Here is a tiny trained network, its code and every weight. The questions are about switching its units off for an input and a class, where a switched-off unit gives its printed mean instead of its output.

import numpy as np


def w(rows, s, z=0):
    codes = np.array(rows[::2]) - 128.0
    scale = np.full(codes.shape[1], s)
    scale[-1] = z or s
    return codes * scale


def f(y):
    return np.maximum(y, 0)


def log_softmax(a):
    a = a - a.max(-1, keepdims=True)
    return a - np.log(np.exp(a).sum(-1, keepdims=True))


def net(x, mask):
    res = np.array(x, float).reshape(1, 5) / 4 @ E
    y = f(res @ A[0][:, :-1].T + A[0][:, -1])
    res = res + np.where(mask, y, B[0][:, -1]) @ B[0][:, :-1]
    return log_softmax(res[-1] @ U[:, :-1].T + U[:, -1])


A, B = {}, {}
E = w([
[119,235,133,97,5,117,164,106,79],'x0',
[154,138,69,144,138,187,219,156,199],'x1',
[213,47,123,164,93,115,153,174,81],'x2',
[65,105,92,171,159,124,185,80,76],'x3',
[180,180,78,162,152,61,121,53,138],'x4',
],0.011)
A[0] = w([
[112,142,120,92,144,138,87,123,178,73],'neuron 1',
[162,166,63,109,133,183,215,173,226,92],'neuron 2',
[184,165,46,134,162,70,99,52,136,72],'neuron 3',
[132,158,114,103,105,116,168,132,99,4],'neuron 4',
[171,86,91,128,95,161,160,125,128,88],'neuron 5',
[110,163,125,117,133,135,115,130,132,83],'neuron 6',
[91,97,133,88,119,56,28,111,79,71],'neuron 7',
[85,86,200,129,92,194,135,201,140,87],'neuron 8',
[206,172,129,115,130,122,89,121,168,121],'neuron 9',
[139,176,106,90,56,120,155,107,88,101],'neuron 10',
[66,185,107,133,147,140,119,121,154,104],'neuron 11',
[100,106,104,107,90,194,113,151,106,16],'neuron 12',
[92,194,145,119,155,130,103,104,209,127],'neuron 13',
[134,141,189,165,128,114,54,112,52,73],'neuron 14',
[39,114,97,174,157,109,197,111,70,50],'neuron 15',
[182,94,117,166,112,99,152,116,92,110],'neuron 16',
[122,165,120,150,76,143,139,126,130,50],'neuron 17',
[143,171,106,123,65,156,155,118,130,32],'neuron 18',
[208,84,98,158,104,127,148,152,41,117],'neuron 19',
[66,146,108,119,154,141,129,75,160,86],'neuron 20',
[180,93,168,118,96,89,147,151,157,149],'neuron 21',
[126,161,136,128,59,122,151,106,92,24],'neuron 22',
[154,56,115,143,248,141,89,121,181,87],'neuron 23',
[73,109,84,147,176,134,213,70,35,82],'neuron 24',
[150,204,192,105,90,148,168,152,131,124],'neuron 25',
[187,173,153,111,98,150,47,192,206,141],'neuron 26',
[106,167,122,169,100,135,157,115,85,158],'neuron 27',
[238,203,75,165,148,57,121,83,155,71],'neuron 28',
[60,164,149,130,139,152,117,120,159,158],'neuron 29',
[153,149,91,148,119,163,243,130,215,22],'neuron 30',
[56,127,139,85,92,181,139,209,115,136],'neuron 31',
],0.011,0.004)
B[0] = w([
[180,149,93,126,121,107,160,153,121,165],'neuron 1',
[94,154,202,157,98,169,20,126,50,246],'neuron 2',
[57,65,201,102,128,147,182,89,153,205],'neuron 3',
[166,135,135,152,188,63,118,155,161,157],'neuron 4',
[152,167,113,97,137,137,156,146,81,174],'neuron 5',
[172,152,152,130,102,93,157,134,105,149],'neuron 6',
[116,180,222,171,107,185,43,163,83,212],'neuron 7',
[98,76,182,111,134,89,207,38,181,215],'neuron 8',
[150,92,88,100,45,143,114,83,163,185],'neuron 9',
[66,133,84,185,176,99,92,178,177,209],'neuron 10',
[161,143,119,100,147,129,191,155,67,180],'neuron 11',
[155,121,186,103,170,113,173,93,153,159],'neuron 12',
[172,163,84,120,114,137,208,153,54,198],'neuron 13',
[163,164,199,132,171,197,54,146,72,195],'neuron 14',
[226,133,111,101,48,122,85,82,205,198],'neuron 15',
[113,167,103,100,91,119,203,149,71,179],'neuron 16',
[169,98,134,132,193,86,132,174,163,165],'neuron 17',
[124,141,107,146,195,77,101,170,172,181],'neuron 18',
[144,191,72,92,144,127,215,155,42,206],'neuron 19',
[153,154,98,110,122,104,189,169,70,180],'neuron 20',
[149,170,51,124,94,142,165,129,93,180],'neuron 21',
[148,135,133,160,213,98,98,193,177,185],'neuron 22',
[51,137,66,199,218,36,84,215,210,253],'neuron 23',
[191,95,76,89,26,174,72,68,194,212],'neuron 24',
[90,92,72,157,137,117,101,140,152,207],'neuron 25',
[204,117,34,90,38,154,68,73,175,227],'neuron 26',
[41,87,54,150,127,120,85,144,132,180],'neuron 27',
[69,47,188,116,144,132,226,39,161,220],'neuron 28',
[120,123,72,109,125,130,192,139,57,188],'neuron 29',
[153,174,247,135,146,173,29,160,68,222],'neuron 30',
[45,68,159,135,133,144,200,53,140,213],'neuron 31',
],0.014)
U = w([
[90,141,94,217,175,94,108,180,181,191],'0',
[122,178,255,182,100,205,62,128,46,127],'1',
[68,89,216,131,122,145,223,38,151,22],'2',
[198,140,72,117,11,155,93,87,186,174],'3',
[163,193,90,113,111,130,238,174,20,2],'4',
[71,139,81,159,72,163,144,112,91,228],'5',
],0.0081,0.002)

Each question gives the input, the list of numbers given to net, and the class t.
The units are the neurons (one row each of A and B). Each row of codes is followed by its name. A weight is (code - 128) times the scale printed after its matrix; where a second scale follows, it is the last column's (A, B and U).
mask holds one flag per neuron, in row order. A switched-off neuron (its flag False) gives its mean, the last column of its row in B, instead of its output. The means were averaged over made-up inputs and are rounded, as every weight is.
A unit's drop is (log p(t) with every unit on - log p(t) with that unit switched off) / (log p(t) with every unit on - log p(t) with every unit switched off).
The circuit of an input: a set's keep is (log p(t) with only the set's units on - log p(t) with every unit switched off) / (log p(t) with every unit on - log p(t) with every unit switched off). Starting from the 12 units with the biggest drops (on a tie, the unit counted first), units are removed one at a time, each time the one whose removal leaves the highest keep (on an exact tie, the one counted first), for as long as the keep stays at least 0.8.
units of the circuit, in order: the units of the circuit, biggest drop first
most important unit: the unit with the biggest drop
top k neurons: the k neurons with the biggest drops, biggest first
drop when u is switched off: that unit's drop, to one decimal
input [-1,-6,-6,-5,-7], class 2: most important unit -> neuron 8
input [-1,5,2,-5,-2], class 1: top 3 neurons -> (neuron 2; neuron 30; neuron 24)
input [3,3,4,8,-7], class 3: top 3 neurons -> (neuron 24; neuron 15; neuron 28)
input [7,-4,-6,4,7], class 0: top 4 neurons -> (neuron 10; neuron 22; neuron 27; neuron 8)
input [6,-6,-5,-2,-3], class 0: top 3 neurons -> (neuron 2; neuron 10; neuron 30)
input [5,1,-7,-2,-3], class 4: top 2 neurons -> (neuron 23; neuron 13)
input [3,6,8,-4,-6], class 4: top 3 neurons -> (neuron 19; neuron 21; neuron 5)
input [-5,1,6,1,3], class 4: top 3 neurons -> (neuron 19; neuron 16; neuron 10)
input [1,6,6,0,6], class 1: top 2 neurons -> (neuron 30; neuron 2)
input [7,5,-1,8,7], class 3: top 3 neurons -> (neuron 24; neuron 15; neuron 23)
input [4,-6,-5,-2,8], class 2: top 2 neurons -> (neuron 28; neuron 3)
input [-6,0,-6,-5,-7], class 2: drop when neuron 22 is switched off -> 0.1
input [-4,-2,6,-6,-1], class 3: drop when neuron 26 is switched off -> 3.5
input [-3,4,-6,5,0], class 4: units of the circuit, in order -> (neuron 20)
input [2,7,-3,5,4], class 1: drop when neuron 30 is switched off -> 0.6
